Each row is followed by its class. Each block has new classes.
[ 0.80 -0.19  0.29 -1.15  0.13 -0.28  0.15 -0.88 -0.72  1.21  0.73 -3.35
  0.92  0.08 -1.33  3.91  1.71 -0.83 -0.64  1.03] => <3>
[-0.06 -0.18  0.09 -1.12 -1.82  0.55  0.53  0.15  0.53  0.98  0.24  0.23
 -2.12 -0.08  1.38 -1.98 -1.36  0.43  0.20  0.08] => <16>
[ 0.11 -0.16 -0.81 -0.69  0.48 -0.76 -0.01 -0.18 -0.36 -0.63  0.88  2.26
  0.82  1.61 -0.46  1.32  0.48  0.66 -0.34  0.22] => <22>
[ 1.13  0.41  0.22  0.60 -0.48  0.64  0.43 -1.47 -0.19  0.65  0.21 -2.08
  1.78 -0.60 -1.02  1.25  0.29  0.74  0.48  0.71] => <16>
[-0.36  0.20 -1.39 -0.70  0.23 -0.95  0.28 -1.19  0.23 -2.79 -0.71 -3.38
 -0.52 -0.31 -2.81  0.03 -0.35 -2.25  0.55  1.65] => <16>
[ 0.99 -0.66 -0.12 -1.30 -1.09 -0.41 -0.46  0.89  0.28 -2.59 -0.50  0.85
  1.12  0.88 -0.39  2.15  1.58 -0.55 -0.50  0.08] => <4>
[ 0.44  0.35 -0.57 -0.54 -0.54 -0.25 -0.72 -0.07 -0.41 -5.10 -0.55  2.21
  1.84  0.61 -0.68 -0.47  0.23 -0.05 -1.18  0.34] => <4>
[ 0.72  0.79  0.21  0.04  0.56 -0.63  0.13 -0.09 -0.47  1.07  1.29 -1.07
  0.37  0.87  0.58  1.92  1.50  0.62  0.20  0.32] => <3>
[-0.08  0.25 -0.10 -0.56 -0.56  0.03 -0.74  0.11  0.62 -3.30 -0.34  0.71
  1.20  0.23 -0.68  1.11  1.30 -0.50 -0.56 -0.21] => <3>
[-0.25 -0.08 -0.08 -1.86 -0.69 -0.16 -0.16 -0.88  0.84 -1.60  1.22 -1.58
 -0.57  1.17 -1.77 -0.66 -0.22 -1.53  0.47  1.82] => <16>
[ 0.27 -0.52 -1.14 -1.34  0.31 -2.53 -0.59  0.49 -0.42 -1.05  0.09  0.47
  0.16  0.69 -0.88  1.72  1.30  0.33 -0.20  0.18] => <22>
[-0.45 -0.03  1.04 -1.69 -2.89  1.67 -0.64 -0.38  1.43  0.43  2.07 -0.55
 -1.87 -0.06  0.19 -3.27 -0.56 -0.63  1.51  1.48] => <17>
[-0.04 -0.44 -1.98 -0.32  0.82 -1.48 -1.02  0.84  0.04 -4.57 -0.90  1.15
  0.60  0.69 -0.78  0.25  0.78 -0.99 -0.08  2.49] => <3>
[ 0.81 -0.77  0.78 -0.17  0.98  0.22 -0.93  0.94  0.03  0.31  0.96  2.47
  2.00  0.80 -1.04  2.36  1.78  0.79 -1.26  0.16] => <22>
[ 0.07 -0.07  0.87 -1.76  0.74 -0.65  0.44  0.24  0.00  4.35 -1.06 -3.94
  0.35  1.87 -1.15  2.36  0.58  0.24 -0.56  1.79] => <22>
[ 0.30  0.39 -0.10 -0.36 -1.46 -0.28  0.03 -1.51 -0.73 -1.33 -0.33 -1.74
 -0.52 -1.75 -1.52  0.18  0.70 -0.85  0.52  1.43] => <16>
[ 0.31  0.04  1.07 -0.67 -1.61  1.79  0.51 -1.07  1.13  3.46  1.24 -3.87
 -0.46 -0.62 -0.75 -0.02 -0.58 -0.04  0.27  1.04] => <16>
[-0.55 -0.05 -2.20  0.15 -2.01 -0.97 -0.93 -1.35 -1.78 -6.97 -1.47  3.54
  0.29 -1.82 -0.14 -0.47  0.82  0.69  0.37  0.07] => <13>
[ 0.32  0.37 -0.68  0.36 -0.90 -0.61  0.88 -1.26 -0.59 -3.36 -0.44 -0.57
  0.76  0.03 -1.81  0.57  0.68 -0.32 -0.37  0.31] => <4>
[ 0.06 -0.62 -0.39  0.87  1.35 -1.14 -1.03  0.62 -0.69 -1.06  0.42  0.72
 -0.22  1.55  0.08  1.71  0.90 -0.80 -0.39  0.90] => <22>
[ 0.40  0.10  0.21 -1.03 -0.69  0.02  0.30 -0.97 -0.40 -1.72  0.25 -2.29
  0.85 -1.10 -1.58  0.94  0.14 -0.54  0.03  1.01] => <16>
[ 0.49 -0.97  0.03  0.35  1.07 -0.26  0.33  0.13 -0.40  0.81  0.47 -2.07
  0.26  0.46 -0.56  2.25  1.12 -0.35 -0.57  1.14] => <3>
[ 0.85  0.69 -0.57  0.59 -1.79  1.16  0.26 -2.36  0.47 -0.06  1.46 -4.04
  0.90 -0.06 -3.28 -0.62 -0.64 -0.59  1.15  0.46] => <16>
[ 0.38 -0.48 -0.53  0.59  0.82  0.41  0.35 -0.69  0.74  1.68  0.69 -0.65
  0.31  1.64 -0.67  0.14 -0.13  0.34 -0.25 -0.47] => <17>
[-0.31  0.28 -1.83 -0.14 -0.58 -1.20 -0.54  0.42 -1.07 -0.90  0.23  2.30
 -0.36  1.09  0.39 -0.08  0.52  0.54 -0.56 -2.97] => <6>
[ 0.79 -0.74  1.31 -0.71 -0.90  1.09  0.47  0.01  1.06  6.97  2.20 -3.04
 -0.23  0.42 -0.74  0.08 -0.03  0.36 -0.05  0.95] => <17>
[ 0.38 -0.40 -0.65 -0.13  1.95 -0.65 -0.39  0.34  0.64 -3.44 -1.78  0.22
  0.54  1.38 -0.08  0.97  0.93 -1.26  0.02  0.03] => <3>
[ 0.63 -0.57  0.14 -0.61  1.15 -0.33 -0.42  0.81 -0.29 -0.39  1.06  0.46
  1.93  1.02 -0.16  2.08  0.90  0.72 -1.27  0.10] => <4>
[ 0.21  0.60 -0.04 -0.32 -1.98  2.53 -1.32 -0.20  0.86 -2.46  0.08  0.59
 -0.66  0.17 -0.81 -3.31 -1.09 -0.51  0.76  0.82] => <16>
[ 0.70 -0.45  1.99 -0.57 -2.54  1.15  0.23 -0.99  0.20  1.89  0.99 -5.69
 -0.58 -0.90 -2.24  0.22  0.83 -0.93  0.66  2.86] => <17>
[ 0.00 -2.50 -1.11  1.01  2.15 -1.32 -0.43  0.63  0.86 -0.37 -0.81 -0.37
  0.48  2.57  0.03  0.89  0.03 -1.35 -0.31 -0.31] => <22>

Each row is followed by its class.
[ 0.80  0.53 -0.94 -0.67 -0.47 -0.90  1.62  1.35  0.24 -1.42  0.57 -0.55
  0.67 -1.45  1.38  1.10  1.04  0.97 -0.20 -0.77] => P
[-2.45  1.26 -2.42  1.24 -0.14 -0.84  1.09  1.94 -0.23 -0.93  0.52  0.21
  1.51  0.19 -0.12  0.04  1.37 -1.29 -1.70  0.14] => W
[-0.47  0.69 -0.93  0.76 -0.45 -1.08  0.38  1.41 -0.86 -1.11  0.07  0.31
  0.39 -0.39  0.13  0.47  0.18 -0.02 -0.97  0.75] => W
[-3.29  1.47 -3.39  1.85 -0.52 -0.97  0.70  2.12 -0.76 -1.12  0.26  0.39
  1.90  0.29 -0.13  0.09  1.15 -1.68 -2.21  0.41] => P
[-3.88  1.86 -3.37  2.79 -1.14 -0.15 -0.21  2.64  0.01  0.12  0.91 -0.30
  2.81  0.20  0.11 -0.37  0.80 -3.04 -2.07  0.96] => P
[ 0.02 -0.12 -0.30  0.45 -0.23  0.56 -0.55  0.29  0.36  0.14 -0.29 -0.69
  0.72 -0.24  0.29  0.04 -0.04 -0.44  0.63 -0.05] => P
[ 2.28 -0.08  1.17 -0.99  0.06 -0.93  0.68 -0.13 -0.12 -0.48  0.04  0.26
 -0.95 -0.76  0.23  1.02 -0.34  2.02  0.76 -0.11] => P
[ 0.58  0.93 -1.04  0.38 -0.54 -0.50  0.51  1.41  0.36 -1.03  0.76 -0.44
  0.90 -0.81  0.63  0.74  0.49  0.29 -0.08  0.50] => W
[-1.06  0.77 -1.10  0.80 -0.78  0.26 -0.12  0.92  0.33 -0.65  0.60 -0.51
  1.02 -0.25  0.50 -0.16  0.11 -1.16 -0.96  0.57] => P
[-1.22  0.53 -1.35  0.38 -0.76  0.56  0.25  0.81  0.60 -0.53  1.10 -1.10
  1.41 -0.60  1.10 -0.46  0.88 -1.08 -1.14  0.21] => P
[-1.26  0.66 -1.39  0.63 -0.67 -0.53  0.76  1.30 -0.04 -0.99  0.37 -0.02
  0.90 -0.26  0.40  0.35  0.73 -0.75 -1.55  0.29] => W
[-2.68  1.76 -3.06  1.65 -1.28 -0.80  0.63  2.27  0.08 -1.17  1.09 -0.12
  2.22 -0.52  0.67 -0.44  0.93 -2.27 -2.50  0.76] => P
[-0.17  0.25 -0.27 -0.01 -0.18 -0.87  0.75  0.58 -0.15 -0.64  0.02  0.12
  0.17 -0.20  0.12  0.39  0.45  0.22 -0.56  0.19] => P
[ 0.86  0.54 -0.55  0.00 -0.48 -1.36  1.23  1.27  0.08 -1.46  0.93  0.14
  0.57 -1.14  0.87  0.96  0.40  0.84 -0.58  0.22] => P
[ 0.21  0.04  0.24 -0.10 -0.59 -0.38  0.74  0.19 -0.11 -0.64  0.38 -0.46
 -0.04 -0.58  0.69  0.07  0.12  0.27 -0.77  0.29] => P
[-2.41  1.68 -2.82  1.84 -1.17 -1.69  0.57  2.74 -0.15 -1.38  0.55  0.57
  1.48 -0.10 -0.17  0.55  0.75 -0.95 -1.70  0.83] => W
[-0.97  0.29 -1.00  0.74 -0.48  0.14 -0.26  0.80  0.70 -0.33  0.39 -0.36
  0.89 -0.13  0.24 -0.13  0.33 -0.90 -0.79  0.26] => W
[-1.19  1.53 -2.03  0.80 -1.13 -1.19  1.36  2.16  0.15 -2.00  1.24 -0.52
  1.64 -1.05  1.10  0.45  1.01 -0.77 -2.09  0.66] => P
[-2.15  1.47 -2.37  1.96 -1.18  0.06 -0.18  2.11  0.29 -0.84  1.13 -0.43
  1.98 -0.71  0.66 -0.37  0.36 -1.84 -1.25  0.82] => P
[-0.83  1.08 -1.73  0.58 -0.67 -0.29  0.84  1.61  0.46 -1.23  1.07 -0.67
  1.43 -0.96  1.25  0.35  0.73 -0.98 -0.90  0.29] => W
[-2.07  1.60 -3.13  1.77 -1.11 -0.10  0.30  2.70  0.55 -1.18  1.46 -0.91
  2.59 -1.05  0.99 -0.38  0.84 -1.67 -1.41  0.43] => P
[-1.08  1.04 -1.66  0.50 -0.60 -1.12  1.00  1.79  0.03 -1.10  0.61  0.08
  1.01 -0.48  0.27  0.41  0.71 -0.58 -1.45  0.48] => W
[ 0.00  0.64 -0.61  0.41 -1.84 -1.01  1.18  1.10  0.41 -1.54  0.65 -0.18
  0.31 -0.72  0.72  0.33  0.31  0.43 -1.42  0.85] => W
[-1.94  1.31 -2.54  1.76 -1.11 -0.24  0.58  2.41  0.29 -0.90  1.09 -0.03
  2.29 -0.62  0.46  0.28  0.31 -1.49 -1.18  0.80] => P
[-0.46  1.16 -1.54  1.36 -0.74 -0.97  0.51  2.13 -0.07 -1.26  0.69  0.34
  1.07 -0.55  0.28  0.76  0.15  0.11 -0.52  0.82] => P
[-0.23  0.96 -1.43  0.71 -0.46  0.22  0.08  1.76  0.51 -0.41  1.11 -0.53
  1.75 -0.97  0.68  0.38  0.45 -0.26  0.01  0.00] => P

Each row is followed by its class. Each block has new classes.
[ 0.62  0.55  0.49 -0.99 -0.96  3.60  2.55  1.10 -1.14  0.29  1.36 -0.01
 -0.26  1.74 -3.22 -1.80 -0.65  3.01 -0.62  0.10] => J881
[ 0.01  1.32  0.24 -0.19  0.16  3.29  0.08  2.38 -2.26  1.81 -0.11  0.16
  2.69 -1.89  1.80  3.58  0.41 -1.26  1.59  2.19] => J733
[ 0.33  1.00 -0.03 -1.48  1.13  1.81  2.13  0.42 -0.23  0.91  1.19 -1.07
  1.65  0.09 -1.18  0.73 -0.23  6.94  0.06  0.34] => J628
[ 3.12  0.67 -2.27 -0.59 -2.30  4.03  3.05  1.36  0.17 -0.16  0.14  0.17
  0.00  0.94  0.01 -0.24 -1.27  2.64  0.15  0.76] => J881
[-0.55  0.86  0.10 -1.10  0.14  3.77  1.01  2.35 -0.74  1.80  0.54 -0.75
  2.26 -1.86  0.79  3.26 -0.45 -2.79  0.20  0.50] => J733
[-3.22  0.14  0.61 -0.17  0.72 -1.54 -1.56 -0.13  0.37 -0.63  0.75  0.42
  2.75  0.92 -0.74  0.96  2.83 -0.20  0.52  0.09] => J818
[-0.20  0.51  0.55 -1.00  0.41  3.20  1.20 -0.23 -0.67 -0.11 -0.06  0.62
  1.71 -0.96  0.85  1.19 -0.29  1.43 -0.22  1.10] => J649
[ 1.01  0.36  0.07  0.26 -0.63  2.73  2.07  1.51  0.70  0.72  0.57  0.03
  0.33  1.78 -2.41 -1.86 -0.69  3.69  0.14 -0.41] => J881
[ 1.46  2.16  0.13  2.54 -2.17  4.66  3.12  1.13 -5.16  0.70  0.20  0.07
 -0.27 -0.31 -1.24  0.05 -6.94  1.85  0.15  0.72] => J881
[-1.18  0.39  0.72  0.11 -1.07  3.99  2.60  0.21 -0.48  3.20 -0.72 -2.49
  0.89 -1.72  0.64  2.65 -0.94 -1.55 -0.77  1.01] => J733
[-0.50 -0.34 -0.91 -0.32  0.42 -1.40 -0.74  0.69  1.98  1.29  0.06 -0.22
  1.98 -2.15 -2.94  0.92  1.77 -2.00  0.61  0.50] => J818
[-6.19  0.43  0.33 -2.80 -0.26  0.87  0.73  1.72 -0.03  0.62 -0.73 -0.55
  1.54  1.44 -0.79  1.64  1.58  0.78 -0.08 -0.78] => J649
[ 0.07  2.17  0.13 -0.85  0.44  3.86  2.30  1.78 -1.39  1.51  0.04  0.14
  2.13 -1.14  0.60  1.80 -0.94  0.07  0.46  1.28] => J733
[-1.02 -0.27 -0.42 -0.69 -0.02 -2.10  0.15  0.56  1.40 -0.03 -0.96 -0.25
  1.46 -0.73  1.87  0.84  1.06  0.90  0.41  1.95] => J818
[ 1.27  0.01  0.25 -0.29 -2.56  2.24  2.03  0.50 -1.05  0.22  0.05  0.91
  0.78  0.66 -0.30 -0.53 -1.52  4.20 -1.10  0.33] => J881
[-0.71 -0.33 -0.15  0.55 -0.67  3.64  2.65  2.18  0.08  0.54 -0.37 -0.81
  1.03 -0.93  0.74  2.71  1.18 -2.82  0.36  0.91] => J733
[ 0.26  0.55  0.45  1.06 -2.17  3.35  2.82  0.55 -1.40  0.68  0.30 -0.17
  0.66  1.42 -0.94 -1.75 -1.27  1.68 -0.31 -0.10] => J881
[ 1.35  0.29 -0.12  0.60 -1.95  4.73  1.97  1.91 -1.13  0.56 -1.05  0.10
 -0.99  0.65  0.30 -1.08  0.94  3.48 -0.94  1.08] => J881
[-1.37  1.38 -0.98 -0.55 -0.43  3.53  0.94  2.03 -0.39  0.64 -0.15 -0.60
  0.84  0.38 -0.60  2.78 -0.49 -1.98  1.22  0.60] => J733
[ 0.55  1.64 -3.18 -0.35  2.05 -0.70 -0.68  0.68  0.36 -0.58  2.09 -0.54
  0.58  2.37 -5.45 -0.92 -1.21  6.94  1.58 -0.82] => J628
[-0.82  0.51 -0.03  3.18  0.85  4.17 -0.27  3.46 -0.01  0.24  0.20  1.30
  1.20 -2.02  0.95  3.05  0.80 -1.18  1.74 -0.01] => J733
[ 1.30 -0.39  1.12  0.36 -1.31  3.91  2.98  1.85 -1.47 -0.42 -0.81 -0.24
  0.95  1.03 -0.72 -0.04 -0.56  1.33 -1.09 -0.10] => J881
[ 0.30  0.34 -0.08 -0.86 -1.24  2.43  0.83  2.18 -0.19  0.81  0.61  0.81
  1.99 -2.22 -0.96  3.37  0.24 -1.60  0.27  2.34] => J733
[-0.02  0.85  0.77 -1.35 -1.98  3.34  0.14 -0.54 -1.31  0.61 -1.04  0.43
  1.99  0.42  2.51  1.93 -1.86 -3.37 -0.93  1.04] => J733
[ 0.56  1.27 -0.27 -1.05  1.04  6.94  1.97  6.94 -1.15  1.87 -0.13  0.20
  2.72 -2.93  1.15  4.51  3.97 -2.59  0.02  1.57] => J733
[-0.39  1.47 -0.58 -0.19  0.00 -0.59 -1.28  0.95 -0.38  0.74  0.17  0.86
  0.70 -1.04  0.73  1.46  0.90  0.54  1.10  0.92] => J818
[ 4.33  1.14 -1.08 -0.26  0.10  3.41  2.44  3.34  1.75 -1.08  0.79  1.05
 -0.62  0.90 -1.14  0.28  1.33  4.51  0.84 -1.65] => J881
[-1.38  0.19  0.89 -0.07  0.77  2.56  1.09  2.01 -1.33  0.28 -0.32  1.17
  2.05 -2.76  0.47  3.60 -0.37 -2.83 -2.76  1.88] => J733
[-0.44  1.32 -3.62 -0.53  0.54  4.19 -0.47  2.09 -1.42  0.58  0.74  1.28
  1.98 -0.79  0.42  3.38 -1.49 -1.33 -0.54  0.35] => J733
[-0.90  2.38  0.14 -0.46 -1.59  2.58  2.75  0.22 -0.35 -0.41  0.70 -0.82
  0.67  2.51 -0.47 -1.46  1.06  3.59  0.51  0.95] => J649
[-0.37 -0.31 -0.42 -2.88 -0.33  3.14  3.04  0.79 -0.01  0.19  0.49 -0.80
  1.94  1.13  0.22  1.18  0.24  3.98  0.37 -0.22] => J649
[ 2.55 -0.09  0.52 -0.14 -1.45  3.78  3.38  1.27 -2.04  0.85 -0.58 -0.24
  1.60 -1.35 -2.25  0.55 -0.46  2.40  0.54  0.43] => J881

Each row is followed by its class.
[-0.27  0.27  0.10  1.72 -0.65  1.13  0.77 -4.03 -2.71 -0.71 -0.58  0.12
 -3.21 -0.83  0.20 -0.20  0.87  0.65  2.31  0.52] => (73)
[-0.48  0.67  0.50  3.72  1.03  0.00  0.87 -3.70 -0.24 -1.28 -1.57  0.13
  1.37  0.00 -1.69 -1.19  0.28  4.53  1.51 -0.96] => (73)
[-1.74 -0.89  0.79  0.44 -0.41  0.98 -0.16 -1.65  3.72 -2.14 -2.52  0.14
  0.81  0.25 -0.27  0.01 -0.52  0.53 -0.29 -0.38] => (76)
[ 2.22  2.65 -0.87  1.81 -0.54 -0.94  0.13  0.26 -1.95  0.97 -0.74  2.91
 -4.84 -1.28 -0.43 -0.54  0.00  5.97  2.39 -0.45] => (73)
[-1.77 -0.15  0.64  0.81  0.19  2.81  0.53 -3.09 -0.29 -1.77 -0.51 -0.23
 -0.15  1.08 -0.91 -1.14 -0.75  0.03  0.59 -0.78] => (76)
